Below are the code and all the weights of a small trained network. Each question names an input and a class and asks about switching units off, where a switched-off unit gives its printed mean instead of its output.

import numpy as np


def w(rows, s, z=0):
    codes = np.array(rows[::2]) - 128.0
    scale = np.full(codes.shape[1], s)
    scale[-1] = z or s
    return codes * scale


def norm(h):
    return h / np.sqrt((h * h).mean(-1, keepdims=True) + 1e-5)


def f(y):
    return np.maximum(y, 0)


def log_softmax(a):
    a = a - a.max(-1, keepdims=True)
    return a - np.log(np.exp(a).sum(-1, keepdims=True))


def net(x, mask):
    res = np.array(x, float).reshape(1, 5) / 4 @ E
    u = 0
    for l in range(3):
        y = f(norm(res) @ A[l][:, :-1].T + A[l][:, -1])
        res = res + np.where(mask[u : u + 8], y, B[l][:, -1]) @ B[l][:, :-1]
        u += 8
    return log_softmax(norm(res)[-1] @ U[:, :-1].T + U[:, -1])


A, B = {}, {}
E = w([
[75,178,83,166,122,132],'x0',
[76,163,210,45,48,213],'x1',
[110,113,71,82,47,118],'x2',
[113,3,160,149,167,161],'x3',
[73,114,88,78,144,57],'x4',
],0.012)
A[0] = w([
[49,125,135,78,108,146,158],'L0N1',
[119,11,178,142,178,148,143],'L0N2',
[118,132,122,221,74,177,255],'L0N3',
[125,20,139,107,70,169,38],'L0N4',
[49,121,149,89,98,160,163],'L0N5',
[114,141,86,252,142,139,173],'L0N6',
[234,178,159,147,116,133,170],'L0N7',
[140,58,49,144,110,110,103],'L0N8',
],0.036,0.0079)
B[0] = w([
[132,139,164,171,86,57,220],'L0N1',
[200,113,139,200,193,134,253],'L0N2',
[146,106,99,146,109,219,236],'L0N3',
[164,127,141,3,102,106,205],'L0N4',
[90,182,105,97,73,118,231],'L0N5',
[198,76,104,83,116,113,247],'L0N6',
[120,170,133,189,104,171,231],'L0N7',
[68,152,106,150,95,87,209],'L0N8',
],0.049,0.02)
A[1] = w([
[137,123,225,172,240,142,4],'L1N1',
[102,112,135,124,204,129,29],'L1N2',
[98,167,119,137,59,128,28],'L1N3',
[103,115,71,54,204,96,71],'L1N4',
[104,39,116,198,193,107,123],'L1N5',
[2,202,148,180,146,127,21],'L1N6',
[89,131,138,181,96,192,43],'L1N7',
[73,87,115,103,139,133,123],'L1N8',
],0.028,0.0038)
B[1] = w([
[250,142,144,232,53,163,164],'L1N1',
[157,157,169,134,108,147,131],'L1N2',
[95,132,146,179,130,128,254],'L1N3',
[112,99,253,125,148,83,141],'L1N4',
[87,189,59,46,250,109,177],'L1N5',
[15,184,114,85,189,214,209],'L1N6',
[125,106,101,74,135,33,207],'L1N7',
[150,109,154,109,90,134,131],'L1N8',
],0.031,0.015)
A[2] = w([
[61,141,186,110,191,154,43],'L2N1',
[37,172,169,191,150,118,40],'L2N2',
[213,82,122,216,173,232,31],'L2N3',
[155,238,230,163,156,89,165],'L2N4',
[192,175,59,113,106,155,128],'L2N5',
[231,169,212,3,143,199,95],'L2N6',
[154,67,111,159,192,238,1],'L2N7',
[70,165,142,138,34,210,34],'L2N8',
],0.025,0.0045)
B[2] = w([
[143,109,150,97,100,198,148],'L2N1',
[129,159,195,148,143,180,207],'L2N2',
[171,116,1,97,145,150,249],'L2N3',
[77,14,42,134,68,178,209],'L2N4',
[128,98,203,185,122,137,224],'L2N5',
[29,127,155,129,211,179,199],'L2N6',
[234,140,135,172,154,87,190],'L2N7',
[69,165,163,207,181,105,243],'L2N8',
],0.037,0.02)
U = w([
[142,84,208,45,196,210,116],'0',
[231,91,75,190,232,218,162],'1',
[27,188,154,200,75,182,166],'2',
[115,106,152,43,66,39,139],'3',
[115,138,91,122,252,63,2],'4',
],0.018,0.0091)

Each question gives the input, the list of numbers given to net, and the class t.
The units are the neurons (one row each of A and B). Each row of codes is followed by its name. A weight is (code - 128) times the scale printed after its matrix; where a second scale follows, it is the last column's (A, B and U).
mask holds one flag per neuron, layer by layer. A switched-off neuron (its flag False) gives its mean, the last column of its row in B, instead of its output. The means were averaged over made-up inputs and are rounded, as every weight is.
A unit's drop is (log p(t) with every unit on - log p(t) with that unit switched off) / (log p(t) with every unit on - log p(t) with every unit switched off).
The circuit of an input: a set's keep is (log p(t) with only the set's units on - log p(t) with every unit switched off) / (log p(t) with every unit on - log p(t) with every unit switched off). Starting from the 12 units with the biggest drops (on a tie, the unit counted first), units are removed one at a time, each time the one whose removal leaves the highest keep (on an exact tie, the one counted first), for as long as the keep stays at least 0.8.
circuit, biggest first: the units of the circuit, biggest drop first
top k neurons: the k neurons with the biggest drops, biggest first
top k neurons in layer l: the k neurons of layer l with the biggest drops, biggest first
drop when u is switched off: that unit's drop, to one decimal
input [4,2,6,7,-3], class 3: circuit, biggest first -> [L0N4]
input [7,8,8,6,6], class 3: top 2 neurons -> [L0N4; L0N7]
input [2,-7,2,-1,8], class 3: circuit, biggest first -> [L0N7; L0N2]
input [-2,0,6,8,3], class 3: top 2 neurons -> [L0N4; L0N8]
input [-1,-1,0,-1,2], class 2: top 2 neurons -> [L0N6; L0N2]
input [-3,-7,0,-1,8], class 2: top 3 neurons -> [L0N8; L0N2; L0N4]
input [3,-4,3,7,5], class 4: top 2 neurons -> [L0N8; L0N2]
input [-1,7,-8,5,8], class 3: top 2 neurons -> [L0N1; L0N5]
input [-3,0,3,-2,-3], class 2: top 2 neurons -> [L0N2; L0N6]
input [5,-6,2,6,8], class 4: top 3 neurons -> [L0N8; L0N3; L1N5]
input [-6,5,-5,-1,7], class 2: top 2 neurons in layer 0 -> [L0N6; L0N5]
input [1,-5,1,-5,4], class 3: top 2 neurons in layer 0 -> [L0N2; L0N7]
input [-8,-4,0,-3,-2], class 2: drop when L0N6 is switched off -> 0.1
input [-5,-6,1,-4,1], class 2: top neuron -> [L0N2]
input [-3,5,6,-7,6], class 2: drop when L0N6 is switched off -> 0.4
input [3,-8,1,6,8], class 4: drop when L0N8 is switched off -> 0.7
